Below is a small trained network, with its code and all its weights. Each question gives an input and a class and asks what happens when units are switched off, that is, made to give their printed mean instead of their output.

import numpy as np


def w(rows, s, z=0):
    codes = np.array(rows[::2]) - 128.0
    scale = np.full(codes.shape[1], s)
    scale[-1] = z or s
    return codes * scale


def norm(h):
    return h / np.sqrt((h * h).mean(-1, keepdims=True) + 1e-5)


def f(y):
    return y / 2 * (1 + np.tanh(0.7978845608 * (y + 0.044715 * y**3)))


def log_softmax(a):
    a = a - a.max(-1, keepdims=True)
    return a - np.log(np.exp(a).sum(-1, keepdims=True))


def net(x, mask):
    res = np.array(x, float).reshape(1, 7) / 4 @ E
    u = 0
    for l in range(4):
        y = f(norm(res) @ A[l][:, :-1].T + A[l][:, -1])
        res = res + np.where(mask[u : u + 4], y, B[l][:, -1]) @ B[l][:, :-1]
        u += 4
    return log_softmax(norm(res)[-1] @ U[:, :-1].T + U[:, -1])


A, B = {}, {}
E = w([
[250,64,47,129,111,228,143,87],'x0',
[130,138,176,3,46,140,88,123],'x1',
[171,158,19,200,107,48,23,188],'x2',
[182,110,223,99,151,154,114,223],'x3',
[40,83,59,154,100,86,186,175],'x4',
[74,172,101,121,189,172,116,146],'x5',
[172,73,102,146,67,117,190,105],'x6',
],0.012)
A[0] = w([
[157,139,157,71,81,182,115,148,54],'0.n1',
[208,70,182,6,117,135,128,142,111],'0.n2',
[156,130,136,74,62,139,131,230,2],'0.n3',
[101,152,210,143,171,141,118,170,198],'0.n4',
],0.011,0.0094)
B[0] = w([
[213,58,134,97,96,187,192,137,149],'0.n1',
[148,154,200,122,139,175,115,246,221],'0.n2',
[177,106,82,154,85,132,119,167,135],'0.n3',
[59,190,92,129,111,114,143,108,255],'0.n4',
],0.014,0.0071)
A[1] = w([
[186,113,121,56,52,155,162,81,19],'1.n1',
[192,122,64,95,160,121,62,100,163],'1.n2',
[117,109,139,196,136,178,253,150,31],'1.n3',
[147,75,90,115,68,95,105,113,2],'1.n4',
],0.012,0.003)
B[1] = w([
[82,117,162,203,56,49,143,247,197],'1.n1',
[85,89,185,218,130,185,106,48,212],'1.n2',
[138,92,30,63,81,154,222,60,253],'1.n3',
[52,225,134,201,114,175,157,89,174],'1.n4',
],0.012,0.0048)
A[2] = w([
[138,114,173,66,83,213,121,163,221],'2.n1',
[115,150,148,166,238,121,127,188,1],'2.n2',
[158,106,128,183,157,190,120,113,64],'2.n3',
[89,139,254,61,204,31,128,149,69],'2.n4',
],0.011,0.006)
B[2] = w([
[89,145,119,123,139,167,87,164,254],'2.n1',
[86,116,107,100,43,111,134,201,133],'2.n2',
[145,110,114,157,116,117,96,105,147],'2.n3',
[74,162,76,250,177,134,144,143,199],'2.n4',
],0.017,0.0074)
A[3] = w([
[183,87,194,91,201,27,201,53,9],'3.n1',
[66,119,156,92,155,194,154,105,159],'3.n2',
[2,73,107,133,85,64,164,91,94],'3.n3',
[144,120,11,179,149,47,56,160,165],'3.n4',
],0.0093,0.011)
B[3] = w([
[47,254,61,138,69,33,85,153,123],'3.n1',
[108,151,79,180,221,97,147,129,225],'3.n2',
[85,69,93,9,29,52,167,206,240],'3.n3',
[170,248,200,214,242,104,118,231,255],'3.n4',
],0.0095,0.0069)
U = w([
[212,135,127,252,180,119,33,8,153],'0',
[55,49,73,80,25,38,228,47,112],'1',
[86,148,147,31,181,224,165,84,142],'2',
[154,183,152,102,176,49,138,180,59],'3',
[197,31,202,24,189,18,74,103,6],'4',
[212,73,240,31,47,189,25,219,144],'5',
[202,44,37,177,132,153,195,116,105],'6',
[14,213,157,225,92,94,62,227,201],'7',
],0.016)

Each question gives the input, the list of numbers given to net, and the class t.
The units are the neurons (one row each of A and B). Each row of codes is followed by its name. A weight is (code - 128) times the scale printed after its matrix; where a second scale follows, it is the last column's (A, B and U).
mask holds one flag per neuron, layer by layer. A switched-off neuron (its flag False) gives its mean, the last column of its row in B, instead of its output. The means were averaged over made-up inputs and are rounded, as every weight is.
A unit's drop is (log p(t) with every unit on - log p(t) with that unit switched off) / (log p(t) with every unit on - log p(t) with every unit switched off).
The circuit of an input: a set's keep is (log p(t) with only the set's units on - log p(t) with every unit switched off) / (log p(t) with every unit on - log p(t) with every unit switched off). Starting from the 12 units with the biggest drops (on a tie, the unit counted first), units are removed one at a time, each time the one whose removal leaves the highest keep (on an exact tie, the one counted first), for as long as the keep stays at least 0.8.
units of the circuit, in order: the units of the circuit, biggest drop first
most important unit: the unit with the biggest drop
k most important neurons: the k neurons with the biggest drops, biggest first
k most important neurons of layer l: the k neurons of layer l with the biggest drops, biggest first
drop of u: that unit's drop, to one decimal
input [4,4,-6,-2,-8,4,-7], class 7: most important unit -> 1.n3
input [5,-1,0,6,5,2,1], class 2: 2 most important neurons -> [1.n3; 2.n1]
input [2,0,0,-5,-5,-7,-3], class 0: 2 most important neurons of layer 0 -> [0.n4; 0.n1]
input [2,4,-5,3,8,-2,5], class 5: units of the circuit, in order -> [0.n2; 2.n4]
input [-8,-6,-7,8,6,2,2], class 1: 2 most important neurons of layer 3 -> [3.n4; 3.n3]
input [8,-3,-5,-2,-7,4,-4], class 0: 2 most important neurons of layer 3 -> [3.n3; 3.n2]
input [8,-6,0,4,0,7,-7], class 0: 2 most important neurons -> [0.n2; 1.n2]
input [-4,5,0,-1,7,-3,5], class 1: 2 most important neurons of layer 3 -> [3.n3; 3.n4]
input [0,-6,1,-7,5,4,4], class 6: 2 most important neurons -> [3.n4; 0.n4]
input [8,3,4,-3,-5,-6,-3], class 5: 3 most important neurons -> [0.n2; 2.n4; 0.n4]
input [7,-3,5,-7,7,8,-3], class 0: 3 most important neurons -> [0.n4; 1.n1; 1.n2]
input [5,-3,7,-1,4,5,-4], class 0: drop of 0.n4 -> 0.3
input [3,5,2,7,8,5,6], class 5: drop of 2.n4 -> 0.1
input [7,0,7,-3,-1,-7,4], class 0: units of the circuit, in order -> [1.n2]
input [4,-1,-2,-8,6,-2,-8], class 1: drop of 2.n4 -> 0.1
